Each row is followed by its class. Each block has new classes.
| -0.197 |  0.526 | -0.263 | -1.115 | -1.202 |  0.480 |  0.352 |  2.559 |  0.757 |  0.188 |  0.237 |  1.718 |  0.008 |  0.525 | -0.968 | -1.352 |  1.523 |  0.475 | -0.715 |  0.500 |  0.312 | -0.681 | -1.031 |  0.015 | -0.724 |  0.612 |  0.981 |  0.900 | -1.026 | -0.621 |  1.433 |  0.090 |  1.240 |  1.015 | -0.200 | -0.009 | -0.042 | -0.409 |  1.068 | -0.069 | -0.551 | -0.401 |  0.964 |  1.943 | -0.072 |  0.061 | -0.243 |  1.126 | -2.234 |  0.046 |	PP
| -3.238 | -2.821 |  1.791 | -1.814 | -1.154 |  0.401 | -1.335 |  1.642 | -0.634 | -0.927 |  0.052 |  1.278 | -1.014 |  0.181 | -0.493 |  2.298 |  1.396 | -0.884 | -2.570 |  3.093 | -0.679 | -0.541 | -4.225 | -0.738 | -2.372 |  0.202 |  0.356 |  0.941 | -2.171 |  0.272 |  1.723 |  0.092 |  2.075 |  4.048 |  3.042 |  0.510 |  1.637 |  0.661 |  0.229 |  1.442 |  0.738 |  0.515 |  1.658 | -2.101 | -1.116 | -1.968 | -1.348 |  0.582 | -1.730 |  1.075 |	MH
|  0.225 | -0.078 |  0.206 | -0.873 | -0.276 |  0.373 |  0.433 |  1.136 | -0.217 |  0.116 | -0.018 |  0.912 | -0.055 |  0.056 | -0.317 |  0.888 |  1.171 |  0.074 |  0.304 |  0.160 |  0.136 |  0.028 |  0.736 | -0.354 | -0.213 | -0.070 |  0.262 | -0.182 | -1.336 | -0.042 |  0.794 | -0.537 |  1.741 |  0.678 |  0.786 | -0.203 |  0.106 | -0.090 |  0.285 | -0.026 |  0.034 | -0.721 |  0.891 |  1.274 | -0.382 | -0.093 | -0.663 |  0.976 | -0.962 |  0.655 |	BD
|  0.913 | -0.157 | -0.421 | -1.141 | -0.015 |  0.410 | -0.121 |  0.629 |  0.116 | -0.162 | -0.241 |  1.624 |  0.103 |  0.096 | -0.613 | -0.613 |  1.116 |  0.747 | -0.111 |  0.678 |  0.095 | -0.670 | -0.623 | -0.073 | -0.435 |  0.267 |  0.133 | -0.615 | -0.514 | -0.232 |  0.924 | -0.174 |  1.352 | -0.413 |  1.503 | -0.072 | -0.099 | -0.328 | -0.397 |  0.266 | -0.216 | -0.182 |  0.287 |  2.224 | -0.851 |  0.677 | -0.283 |  0.761 | -2.833 |  0.253 |	PP
|  0.785 |  0.543 |  0.135 | -1.648 |  0.329 |  0.121 |  0.529 |  1.045 |  0.032 |  0.844 | -0.257 | -0.266 | -0.028 | -0.012 | -0.295 | -0.905 |  0.967 |  0.631 |  0.852 | -0.365 | -0.179 |  0.129 |  0.546 |  0.787 |  0.083 | -0.128 |  0.310 | -0.491 | -0.844 |  0.143 |  0.345 | -0.669 |  1.069 | -0.189 | -1.033 | -0.941 | -0.420 | -0.397 |  0.059 | -0.555 | -0.593 | -0.607 |  0.307 |  1.815 | -0.128 |  0.444 | -0.241 |  0.365 | -1.449 | -0.112 |	MH
|  0.787 |  0.348 | -0.521 | -0.460 | -0.387 | -0.139 | -0.196 |  0.421 |  0.537 | -0.040 | -0.233 |  0.896 | -0.215 | -1.149 | -0.359 | -0.673 |  0.110 |  0.184 | -0.524 | -0.303 | -0.033 | -0.173 | -0.427 | -0.181 |  0.090 |  0.512 |  0.787 |  0.091 | -0.252 | -0.374 |  0.123 | -0.287 |  0.390 |  0.042 |  0.494 | -0.168 | -0.254 | -0.319 | -0.097 | -0.299 | -0.044 |  0.158 | -0.063 |  0.612 |  0.049 |  0.683 |  0.130 |  0.726 | -0.688 | -0.219 |	PP
|  0.841 | -0.602 | -0.152 | -2.588 | -0.169 |  0.240 | -3.127 |  1.444 | -0.166 |  0.382 |  0.190 |  1.787 | -0.071 | -1.240 | -0.579 |  0.096 |  1.786 |  1.057 |  0.724 |  0.134 |  0.408 | -0.219 |  0.778 | -0.298 | -1.046 |  0.080 |  0.106 | -0.694 | -1.115 | -0.091 |  1.463 | -0.397 |  2.860 |  1.295 |  1.634 | -0.178 | -0.115 | -0.238 |  0.202 | -0.254 | -0.697 |  0.246 |  0.772 |  2.522 |  0.006 |  0.931 | -2.707 |  1.680 | -1.897 |  1.063 |	BD
|  0.230 |  0.354 |  0.665 | -2.775 | -0.064 |  0.401 |  1.821 |  1.335 |  0.374 |  0.325 | -0.357 | -0.579 |  0.410 | -0.213 | -0.832 | -2.070 |  1.631 | -0.877 |  1.085 |  0.033 | -0.523 | -0.728 |  0.003 | -0.165 |  0.015 |  0.011 | -0.046 | -0.264 | -0.978 | -0.106 |  1.839 | -1.918 |  2.097 |  1.205 | -0.736 |  0.991 | -0.663 |  0.006 |  1.002 | -0.335 | -0.418 | -0.751 |  1.092 |  2.071 | -0.308 | -1.526 | -0.353 |  0.796 |  0.036 |  0.392 |	PP
|  0.147 | -0.437 |  0.424 | -1.591 | -0.502 |  0.189 |  0.942 |  2.538 |  0.212 |  1.946 | -0.105 |  0.353 |  0.223 |  0.721 |  0.667 |  1.366 |  0.945 | -0.058 |  1.403 | -0.305 | -0.929 | -0.529 |  0.788 | -0.634 | -0.658 | -0.200 | -0.342 | -0.277 | -1.223 |  0.083 |  0.373 | -0.335 |  2.196 |  0.209 |  0.015 | -2.127 |  0.178 | -0.123 |  0.597 |  0.427 | -0.603 |  0.304 | -0.024 |  1.923 |  0.403 |  0.212 | -0.870 |  0.324 | -3.458 | -0.121 |	MH
|  0.279 | -0.056 | -0.315 | -1.582 | -0.837 |  0.714 |  0.582 |  1.667 |  0.139 | -0.208 | -0.060 |  0.799 |  0.431 | -0.077 | -0.001 | -1.173 |  1.402 |  0.203 |  0.220 |  0.832 | -0.302 | -1.104 | -0.991 | -0.396 | -0.569 | -0.529 |  0.204 | -0.016 | -1.244 |  0.056 |  1.356 | -0.563 |  2.093 |  0.221 | -0.200 | -0.423 | -0.085 | -0.673 |  0.425 |  0.055 | -0.580 |  0.078 |  0.530 |  2.156 | -0.293 | -0.349 | -0.508 |  0.655 | -2.398 |  0.199 |	PP
|  0.657 |  0.804 |  0.307 | -0.112 | -0.445 |  0.347 |  0.325 |  0.700 |  0.390 |  0.174 |  0.030 |  0.673 | -0.010 |  0.501 | -0.480 |  0.680 |  0.911 |  0.445 |  0.270 |  0.205 |  0.377 | -0.265 | -0.117 |  0.108 | -0.501 |  0.157 |  0.077 | -0.181 | -0.568 | -0.296 |  1.002 | -0.065 |  0.976 |  0.422 |  0.156 |  0.439 | -0.237 | -0.128 |  0.145 | -0.269 |  0.082 | -0.532 |  0.220 |  1.195 | -0.307 |  0.586 | -0.343 |  0.790 | -0.115 |  0.708 |	PP
|  2.300 |  0.432 | -1.162 | -3.743 | -2.205 |  0.361 |  0.455 |  2.069 |  1.201 | -0.473 | -0.056 |  2.763 | -0.724 | -0.213 | -3.585 | -6.116 |  1.566 |  2.730 | -1.067 |  0.725 | -0.543 | -1.607 | -4.743 | -0.410 | -0.920 |  1.726 |  2.305 | -0.654 | -0.591 |  0.386 |  3.159 | -1.911 |  2.134 |  0.164 | -3.128 | -0.899 | -1.970 | -0.266 |  3.042 | -0.180 | -1.308 |  1.089 |  0.603 |  5.303 | -0.399 | -0.607 | -0.614 |  2.508 | -5.583 | -0.482 |	MH
|  1.059 |  0.727 | -0.749 |  1.331 | -0.808 | -0.029 |  1.495 |  1.946 |  0.222 | -0.115 | -0.365 |  1.888 |  0.802 |  0.169 | -0.674 | -1.018 |  1.948 |  0.768 | -0.152 |  0.424 |  0.657 | -0.385 | -0.357 | -0.269 | -0.753 |  0.513 |  0.662 |  0.759 | -1.668 | -0.305 |  1.440 | -0.413 |  1.608 |  1.013 |  0.377 |  0.969 | -0.061 | -0.372 |  1.016 |  0.213 | -0.458 | -0.915 |  1.612 |  2.326 | -1.560 |  0.368 | -0.466 |  1.948 | -2.540 |  0.512 |	BD
|  0.383 | -1.757 |  0.161 | -2.268 | -0.157 |  0.389 |  1.119 |  1.825 |  0.335 |  0.518 | -0.185 |  0.775 |  0.058 | -0.061 | -0.440 | -2.561 |  1.395 |  0.878 |  0.448 |  0.288 | -0.444 | -0.548 | -1.279 | -0.453 | -1.040 | -0.002 |  0.419 | -0.865 | -0.802 | -0.108 |  1.271 | -0.998 |  1.908 | -0.103 | -0.811 | -0.634 | -0.550 | -0.150 |  1.118 |  0.177 | -0.320 |  0.701 | -1.870 |  2.200 | -0.120 | -0.469 | -0.489 | -0.186 | -2.699 | -0.911 |	PP
| -1.072 | -1.239 |  0.668 | -2.222 | -1.166 |  0.195 | -0.296 |  1.623 |  0.471 |  0.209 |  0.180 |  0.896 | -0.666 |  0.140 | -0.735 | -1.342 |  1.463 |  0.392 | -0.685 |  1.004 | -0.637 | -0.610 | -2.078 |  0.314 | -1.458 |  0.002 |  0.407 | -0.129 | -1.065 |  0.050 |  1.200 | -0.529 |  2.048 |  1.640 |  0.286 | -0.371 | -0.011 | -0.332 |  0.737 |  0.596 | -0.006 |  0.639 |  0.374 |  0.565 | -1.169 | -1.454 | -0.896 |  0.768 | -1.908 |  0.338 |	MH
| -0.535 |  1.587 |  0.300 | -0.784 | -0.020 |  0.495 |  1.015 |  0.905 | -0.030 | -0.041 | -1.345 |  1.223 |  0.705 | -0.116 | -0.659 | -0.516 |  1.538 | -1.411 |  0.071 |  0.058 |  0.467 | -0.245 | -0.163 |  0.090 | -0.225 |  0.450 |  0.141 |  0.709 | -2.265 | -0.628 |  1.324 | -0.782 |  1.432 |  1.405 | -0.091 |  0.407 | -0.584 | -0.540 |  1.350 | -0.016 | -0.176 | -1.079 |  1.096 |  1.527 | -0.556 |  0.406 | -0.764 |  1.709 | -1.086 | -0.177 |	BD
|  1.259 |  0.297 | -1.060 |  0.263 | -1.114 |  0.070 | -0.051 |  1.072 |  0.839 |  0.446 | -0.052 |  1.194 | -0.352 |  0.286 | -0.151 | -4.019 |  0.530 |  1.091 | -1.124 |  0.524 |  0.244 | -0.187 | -2.450 | -0.397 | -0.799 |  0.917 |  1.438 |  0.961 |  0.240 | -0.109 |  0.342 | -0.212 | -1.345 |  0.001 | -2.313 | -1.812 | -0.349 |  0.280 |  1.225 |  0.367 | -0.212 |  0.040 | -0.150 |  1.606 |  0.215 |  0.137 |  0.012 |  1.315 | -2.585 | -0.899 |	MH
|  0.122 |  0.184 | -0.075 | -1.247 | -0.966 | -0.165 |  0.244 |  1.758 |  0.881 |  1.180 | -0.644 |  1.248 | -0.037 |  1.057 | -0.502 |  0.225 |  1.698 |  0.608 | -0.265 |  1.128 |  0.162 | -0.323 | -1.317 | -0.063 | -0.868 |  0.344 |  0.459 |  0.686 | -1.332 | -0.543 |  0.632 |  0.017 |  2.032 |  1.247 | -0.238 | -1.407 |  0.401 | -0.003 |  0.477 |  0.496 | -0.254 |  0.101 |  0.367 |  1.366 |  0.284 |  0.244 | -0.553 |  1.346 | -2.348 |  0.281 |	MH
| -0.455 |  1.104 |  0.744 | -0.520 |  0.101 |  0.532 |  1.693 |  1.900 |  0.155 |  2.003 | -0.103 | -0.063 |  0.967 |  0.107 |  0.105 |  0.589 |  1.812 | -0.443 |  0.077 |  0.318 |  0.190 | -0.720 |  0.515 | -0.521 | -0.605 | -0.273 |  0.202 |  1.479 | -2.938 | -0.196 |  1.250 | -0.929 |  1.511 |  2.260 | -1.250 | -0.676 | -0.028 | -0.809 |  1.455 |  0.105 |  0.071 | -0.955 |  0.661 |  1.259 | -0.530 |  0.041 | -1.347 |  1.139 | -3.004 | -0.496 |	BD
